Below are the code and all the weights of a small trained network. Each question names an input and a class and asks about switching units off, where a switched-off unit gives its printed mean instead of its output.

import numpy as np


def w(rows, s, z=0):
    codes = np.array(rows[::2]) - 128.0
    scale = np.full(codes.shape[1], s)
    scale[-1] = z or s
    return codes * scale


def f(y):
    return y / 2 * (1 + np.tanh(0.7978845608 * (y + 0.044715 * y**3)))


def log_softmax(a):
    a = a - a.max(-1, keepdims=True)
    return a - np.log(np.exp(a).sum(-1, keepdims=True))


def net(x, mask):
    res = np.array(x, float).reshape(1, 5) / 4 @ E
    y = f(res @ A[0][:, :-1].T + A[0][:, -1])
    res = res + np.where(mask, y, B[0][:, -1]) @ B[0][:, :-1]
    return log_softmax(res[-1] @ U[:, :-1].T + U[:, -1])


A, B = {}, {}
E = w([
[192,18,126,78,115],'x0',
[143,84,9,139,207],'x1',
[65,59,132,207,101],'x2',
[45,128,194,87,133],'x3',
[158,108,55,108,41],'x4',
],0.011)
A[0] = w([
[124,145,100,50,125,129],'n0',
[250,114,120,191,77,142],'n1',
[100,141,176,94,87,173],'n2',
[85,66,96,104,160,222],'n3',
[120,83,85,132,118,213],'n4',
[107,159,127,91,164,92],'n5',
[88,108,127,94,174,205],'n6',
[172,144,182,117,109,181],'n7',
[22,161,126,181,129,156],'n8',
[145,178,115,73,136,169],'n9',
[53,92,186,196,80,246],'n10',
[131,214,127,91,101,143],'n11',
[82,133,183,125,57,250],'n12',
[161,157,77,39,103,174],'n13',
[157,143,106,174,178,107],'n14',
[165,156,155,81,139,181],'n15',
[73,148,193,127,114,184],'n16',
[182,123,89,154,100,114],'n17',
[142,87,107,38,152,223],'n18',
[166,136,124,133,194,236],'n19',
[116,193,157,177,212,225],'n20',
[100,163,117,175,105,123],'n21',
[113,109,140,141,216,255],'n22',
[138,100,100,65,126,83],'n23',
[91,162,105,162,111,112],'n24',
],0.014,0.0032)
B[0] = w([
[190,101,68,200,179,159],'n0',
[175,30,123,131,73,221],'n1',
[228,120,194,147,154,198],'n2',
[33,156,148,137,99,192],'n3',
[67,96,172,113,77,190],'n4',
[131,144,59,80,104,156],'n5',
[59,156,97,121,70,170],'n6',
[179,80,144,94,221,173],'n7',
[154,191,122,175,72,224],'n8',
[139,122,37,167,185,172],'n9',
[148,143,227,173,162,247],'n10',
[177,162,86,166,161,189],'n11',
[210,128,255,94,154,227],'n12',
[171,44,70,173,151,193],'n13',
[122,143,192,26,169,172],'n14',
[143,124,108,136,183,168],'n15',
[163,148,209,102,119,224],'n16',
[128,14,187,109,52,189],'n17',
[103,125,60,179,129,190],'n18',
[95,95,110,71,156,178],'n19',
[68,221,121,119,156,221],'n20',
[181,202,178,121,67,168],'n21',
[48,152,67,93,122,200],'n22',
[114,155,128,167,136,162],'n23',
[176,168,164,134,83,164],'n24',
],0.0081,0.015)
U = w([
[14,105,56,134,88,180],'0',
[58,180,86,42,171,140],'1',
[105,12,102,98,42,143],'2',
[114,126,136,188,194,150],'3',
[154,91,35,226,191,109],'4',
[160,226,114,195,81,4],'5',
[162,107,158,58,175,42],'6',
[84,115,167,136,122,237],'7',
],0.011,0.0031)

Each question gives the input, the list of numbers given to net, and the class t.
The units are the neurons (one row each of A and B). Each row of codes is followed by its name. A weight is (code - 128) times the scale printed after its matrix; where a second scale follows, it is the last column's (A, B and U).
mask holds one flag per neuron, in row order. A switched-off neuron (its flag False) gives its mean, the last column of its row in B, instead of its output. The means were averaged over made-up inputs and are rounded, as every weight is.
A unit's drop is (log p(t) with every unit on - log p(t) with that unit switched off) / (log p(t) with every unit on - log p(t) with every unit switched off).
The circuit of an input: a set's keep is (log p(t) with only the set's units on - log p(t) with every unit switched off) / (log p(t) with every unit on - log p(t) with every unit switched off). Starting from the 12 units with the biggest drops (on a tie, the unit counted first), units are removed one at a time, each time the one whose removal leaves the highest keep (on an exact tie, the one counted first), for as long as the keep stays at least 0.8.
units of the circuit, in order: the units of the circuit, biggest drop first
top k neurons: the k neurons with the biggest drops, biggest first
drop when u is switched off: that unit's drop, to one decimal
input [0,-8,7,-2,-8], class 5: units of the circuit, in order -> (n8)
input [-6,-8,-4,5,-7], class 5: top 3 neurons -> (n8 n20 n11)
input [0,-6,5,-1,6], class 6: units of the circuit, in order -> (n12 n3)
input [-6,2,-6,-5,0], class 4: units of the circuit, in order -> (n13 n9)
input [8,1,-6,-8,-5], class 2: top 2 neurons -> (n1 n17)
input [7,2,5,7,4], class 7: top 3 neurons -> (n1 n10 n22)
input [-5,3,-3,-6,8], class 2: top 2 neurons -> (n17 n1)
input [8,-2,-8,6,-8], class 4: top 2 neurons -> (n18 n0)
input [0,-6,4,7,-3], class 6: drop when n12 is switched off -> 0.6
input [-3,5,3,7,1], class 0: drop when n10 is switched off -> -0.1
input [2,-7,5,-3,-2], class 6: drop when n11 is switched off -> 0.0
input [8,8,5,6,5], class 0: drop when n3 is switched off -> 0.1
